Below is a small trained network, with its code and all its weights. Each question gives an input and a class and asks what happens when units are switched off, that is, made to give their printed mean instead of their output.

import numpy as np


def w(rows, s, z=0):
    codes = np.array(rows[::2]) - 128.0
    scale = np.full(codes.shape[1], s)
    scale[-1] = z or s
    return codes * scale


def f(y):
    return np.maximum(y, 0)


def log_softmax(a):
    a = a - a.max(-1, keepdims=True)
    return a - np.log(np.exp(a).sum(-1, keepdims=True))


def net(x, mask):
    res = np.array(x, float).reshape(1, 4) / 4 @ E
    y = f(res @ A[0][:, :-1].T + A[0][:, -1])
    res = res + np.where(mask, y, B[0][:, -1]) @ B[0][:, :-1]
    return log_softmax(res[-1] @ U[:, :-1].T + U[:, -1])


A, B = {}, {}
E = w([
[120,171,121,145,139,136],'x0',
[167,132,1,108,196,235],'x1',
[92,177,38,112,116,36],'x2',
[53,169,117,77,61,168],'x3',
],0.0094)
A[0] = w([
[121,161,196,111,127,187,157],'neuron 1',
[82,144,94,70,86,108,89],'neuron 2',
[128,98,177,88,76,202,126],'neuron 3',
[117,184,156,112,47,36,105],'neuron 4',
[204,130,140,190,233,185,144],'neuron 5',
[103,136,154,141,79,83,54],'neuron 6',
[139,95,231,207,152,11,103],'neuron 7',
[176,111,158,186,223,168,130],'neuron 8',
[120,82,126,116,65,126,200],'neuron 9',
[98,159,136,100,110,100,63],'neuron 10',
[203,131,125,203,150,155,103],'neuron 11',
[184,113,37,189,142,2,126],'neuron 12',
[68,157,66,69,82,172,39],'neuron 13',
[177,122,185,195,91,106,18],'neuron 14',
[69,161,142,85,100,63,101],'neuron 15',
[155,178,218,118,137,86,182],'neuron 16',
[142,189,129,37,57,107,98],'neuron 17',
[187,131,187,189,156,145,64],'neuron 18',
[57,171,186,87,78,43,113],'neuron 19',
[141,137,212,128,138,93,253],'neuron 20',
[111,131,226,214,90,99,127],'neuron 21',
[62,155,133,123,94,84,39],'neuron 22',
],0.0086,0.005)
B[0] = w([
[45,155,42,118,109,146,182],'neuron 1',
[120,83,154,182,208,17,174],'neuron 2',
[60,255,74,148,71,87,189],'neuron 3',
[187,41,193,187,189,144,225],'neuron 4',
[218,56,143,39,139,169,231],'neuron 5',
[181,132,151,102,98,175,171],'neuron 6',
[78,213,16,68,105,157,255],'neuron 7',
[174,82,150,65,115,145,208],'neuron 8',
[116,127,96,97,56,155,177],'neuron 9',
[180,54,184,161,161,164,153],'neuron 10',
[131,95,136,92,96,105,180],'neuron 11',
[65,226,22,154,102,87,238],'neuron 12',
[59,142,96,192,114,65,183],'neuron 13',
[143,169,46,61,93,202,164],'neuron 14',
[147,69,175,158,219,106,197],'neuron 15',
[92,163,96,180,140,133,210],'neuron 16',
[114,109,139,198,162,123,176],'neuron 17',
[136,120,121,106,168,163,172],'neuron 18',
[193,111,205,161,171,108,237],'neuron 19',
[110,154,138,207,136,74,231],'neuron 20',
[60,200,33,74,52,127,223],'neuron 21',
[182,73,212,103,163,120,171],'neuron 22',
],0.0072,0.009)
U = w([
[97,199,2,110,138,167,248],'0',
[13,186,83,227,118,32,203],'1',
[237,21,253,170,216,132,50],'2',
],0.006,0.0018)

Each question gives the input, the list of numbers given to net, and the class t.
The units are the neurons (one row each of A and B). Each row of codes is followed by its name. A weight is (code - 128) times the scale printed after its matrix; where a second scale follows, it is the last column's (A, B and U).
mask holds one flag per neuron, in row order. A switched-off neuron (its flag False) gives its mean, the last column of its row in B, instead of its output. The means were averaged over made-up inputs and are rounded, as every weight is.
A unit's drop is (log p(t) with every unit on - log p(t) with that unit switched off) / (log p(t) with every unit on - log p(t) with every unit switched off).
The circuit of an input: a set's keep is (log p(t) with only the set's units on - log p(t) with every unit switched off) / (log p(t) with every unit on - log p(t) with every unit switched off). Starting from the 12 units with the biggest drops (on a tie, the unit counted first), units are removed one at a time, each time the one whose removal leaves the highest keep (on an exact tie, the one counted first), for as long as the keep stays at least 0.8.
units of the circuit, in order: the units of the circuit, biggest drop first
most important unit: the unit with the biggest drop
top k neurons: the k neurons with the biggest drops, biggest first
drop of u: that unit's drop, to one decimal
input [-2,2,2,3], class 1: units of the circuit, in order -> [neuron 5; neuron 7]
input [7,-5,-4,-3], class 0: top 2 neurons -> [neuron 7; neuron 14]
input [5,1,3,7], class 1: most important unit -> neuron 13
input [5,-4,-2,-4], class 0: units of the circuit, in order -> [neuron 7; neuron 14]
input [1,4,0,-1], class 2: top 3 neurons -> [neuron 7; neuron 21; neuron 12]
input [0,-7,-3,-7], class 0: top 2 neurons -> [neuron 7; neuron 14]
input [-2,-4,-4,-3], class 0: top 2 neurons -> [neuron 7; neuron 14]
input [-1,-8,2,5], class 2: top 2 neurons -> [neuron 4; neuron 19]
input [-2,-7,8,2], class 2: top 2 neurons -> [neuron 4; neuron 19]
input [-1,5,0,-7], class 2: top 2 neurons -> [neuron 7; neuron 5]
input [-5,-8,-2,-5], class 0: top 3 neurons -> [neuron 7; neuron 14; neuron 21]
input [5,5,0,-7], class 2: drop of neuron 7 -> 0.4
input [-1,3,3,6], class 1: drop of neuron 2 -> 0.1
input [6,-5,4,2], class 2: top neuron -> [neuron 4]
